Each row has a name. Each piece below is followed by the name of the row it came from, unless a question asks for something else. Each question is about the rows just above it.

Columns, left to right: R J W X A P K
vobud: [-0.39  0.50  1.75 -3.64 -2.62 -1.65 -0.54]
Vema: [ 0.59 -1.03 -1.13  2.95 -0.63  0.94 -0.11]
Bodof: [-0.73 -4.03 -0.48  2.70  2.36  0.19  0.41]
madan: [-0.93  0.51 -0.54  1.91 -2.16  1.57 -0.36]
sib: [ 0.57 -4.57  1.62 -1.05  3.02 -0.87 -0.05]
rusi: [ 0.41  0.89 -8.46  1.06  0.88 -0.43  0.22]
sulo: [-0.37  1.21  1.36  0.24  0.18 -0.86 -0.28]
zokab: [-0.13  2.78 -2.59 -2.85 -1.89 -0.14  0.78]
Fanab: [-0.13  3.51  1.15  1.14 -2.46  0.29  0.25]
fovat: [-1.41 -0.72  0.39 -0.33 -3.37  1.23  0.68]
Miku: [-0.82 -3.04  1.32  1.27  1.11  0.13  0.36]
Fubot: [ 0.26 -2.02  2.14  0.70  0.10  0.18  1.35]
Which column holds [ 1.57 -0.87 -0.43 -0.86 -0.14  0.29] top down? => P
[-0.54 -1.65] is which row, read backwards? => vobud

Columns, left to right: S H G Q Z M U
Nup: [ 4.35 -7.81  6.09  0.77  4.29 -0.72  7.30]
Tefe: [ 4.77  0.95  4.75  6.98 -8.72  0.79 -7.62]
Zaf: [ 4.75  6.98 -8.71  0.79 -7.62  0.59 -6.92]
Which row holds these entries in another order? [ 6.98  4.77  4.75  0.79  0.95 -7.62 -8.72] => Tefe
[-7.62  0.79 -8.71  6.98  4.75] is which row, read backwards? => Zaf
Which column holds [4.35 4.77] top down? => S
Which row holds this, read backwards? [-7.62  0.79 -8.72  6.98  4.75] => Tefe
[ 0.79 -7.62  6.98 -8.71 -6.92  0.59  4.75] is which row reordered? => Zaf

Columns, left to right: L Y V D
lusu: [ 1.90  1.20  1.70 -1.81]
fav: [-0.06 -4.92  2.74  6.03]
pel: [-0.62 -0.54 -4.00 -1.17]
Sati: [ 0.35 -4.28  2.71  5.39]
Fub: [-0.06 -4.92  2.56  6.03]
busav: [ 1.75 -1.68  2.31  2.29]
pumu: [-1.18 -1.97  2.53 -0.82]
Vumiv: [-0.24 -1.30 -0.82  2.53]
Nurip: [ 4.40 -4.31  0.09 -6.33]
vem: [-2.98 -0.57  1.64  0.82]
led: [-2.12  2.15 -0.79 -2.32]
sedu: [-1.69 -0.21 -2.66 -2.84]
Put [-2.84 -1.69 -0.21 -2.66] back in order: which row is it? => sedu
[-2.12 -1.69] is in which column, read top down? => L
[-0.24 -1.30 -0.82  2.53] => Vumiv
Which row holds these entries in another order? [ 1.20  1.70 -1.81  1.90] => lusu
[-4.00  2.71  2.56  2.31] is in which column, read top down? => V

Columns, left to right: Vepe givok kiv rimu givab sudon tal suvab babos biped
Lifez: [-4.46 -4.41  6.44  7.29  6.65  6.86  6.45 -1.70 -4.24  6.08]
Fotik: [ 5.80  5.69 -5.03 -5.79 -5.20 -5.38 -4.96 -5.67  5.52 -4.77]
kot: [ 2.51  2.53 -1.53 -1.80 -1.58 -1.62 -1.52 -1.73  1.02 -1.45]
zag: [ 4.89  4.85 -4.17 -4.80 -4.31 -4.43 -4.14 -4.68  4.71 -3.95]
sez: [-2.20 -2.08  3.74  4.18  3.86  3.94  3.73  4.16 -1.99  3.51]
kamu: [ 6.46  6.41 -5.98 -6.84 -6.18 -6.34 -5.89 -6.70  6.22 -5.67]
kep: [ 4.93  4.87 -4.19 -4.79 -4.34 -4.42 -4.09 -4.71  4.73 -3.97]
Pubu: [ 7.80  8.17  7.37  7.58  8.30 -4.95 -5.17  6.95 -5.12  7.36]
ser: [ 3.33  3.31 -2.42 -2.79 -2.50 -2.56 -2.37 -2.71  3.22 -2.29]
vaf: [-4.46 -4.41  6.44  7.29  6.65  6.86  6.45  7.19 -4.24  6.08]
leli: [-5.17 -5.12  7.36  8.30  7.59  7.80  7.37  8.17 -4.95  6.95]
Which column holds this, read top down? [1.02 4.71] => babos
Put [-5.17  7.59  6.95  7.80  8.17 -5.12  7.36 -4.95  7.37  8.30] back in order: which row is it? => leli
Which row holds this, read backwards? [-4.31 -4.80] => zag
[-3.95  4.71 -4.68 -4.14 -4.43 -4.31 -4.80 -4.17  4.85  4.89] is which row reordered? => zag

Columns, left to right: N E T F
Vuni: [ 1.63  1.78  6.48 -6.24]
rago: [ 1.63  1.78  1.62 -0.52]
Kov: [-0.53  1.63  1.62  1.78]
Gokor: [ 1.63 -6.24  1.78  6.47]
Which row holds these entries in another order? [-6.24  1.63  1.78  6.48] => Vuni
[-0.52  1.62  1.63  1.78] is which row reordered? => rago
[-6.24 -0.52] is in which column, read top down? => F
Which row holds these entries in another order? [ 1.63  1.62  1.78 -0.53] => Kov

Columns, left to right: nete Ganes Gimal ger Durog loso Kat bini rapu rebu
Pep: [-3.50  1.92 -5.16 -2.80 -5.19 -4.61  1.34  4.52  4.51  6.55]
Seso: [ 1.92 -3.50 -5.18  4.52 -2.80 -5.16  4.51  6.55  1.34 -4.61]
dif: [-3.50  1.92 -5.16 -2.80 -5.19 -4.61  1.34  4.52  4.51  4.26]
Put [ 1.34  4.52  4.51  6.55 -3.50  1.92 -5.16 -2.80 -5.19 -4.61] back in order: which row is it? => Pep
[ 4.51  6.55 -3.50  1.92 -5.16 -2.80 -5.19 -4.61  1.34  4.52] is which row reordered? => Pep
Which row holds [-3.50  1.92 -5.16 -2.80 -5.19 -4.61  1.34  4.52  4.51  6.55]? => Pep
[ 1.92 -3.50 -5.18  4.52 -2.80 -5.16  4.51  6.55  1.34 -4.61] => Seso
[ 6.55  4.51  4.52  1.34 -4.61 -5.19 -2.80 -5.16  1.92 -3.50] is which row reordered? => Pep
Which column holds this, read top down? [-2.80 -5.19] => Durog

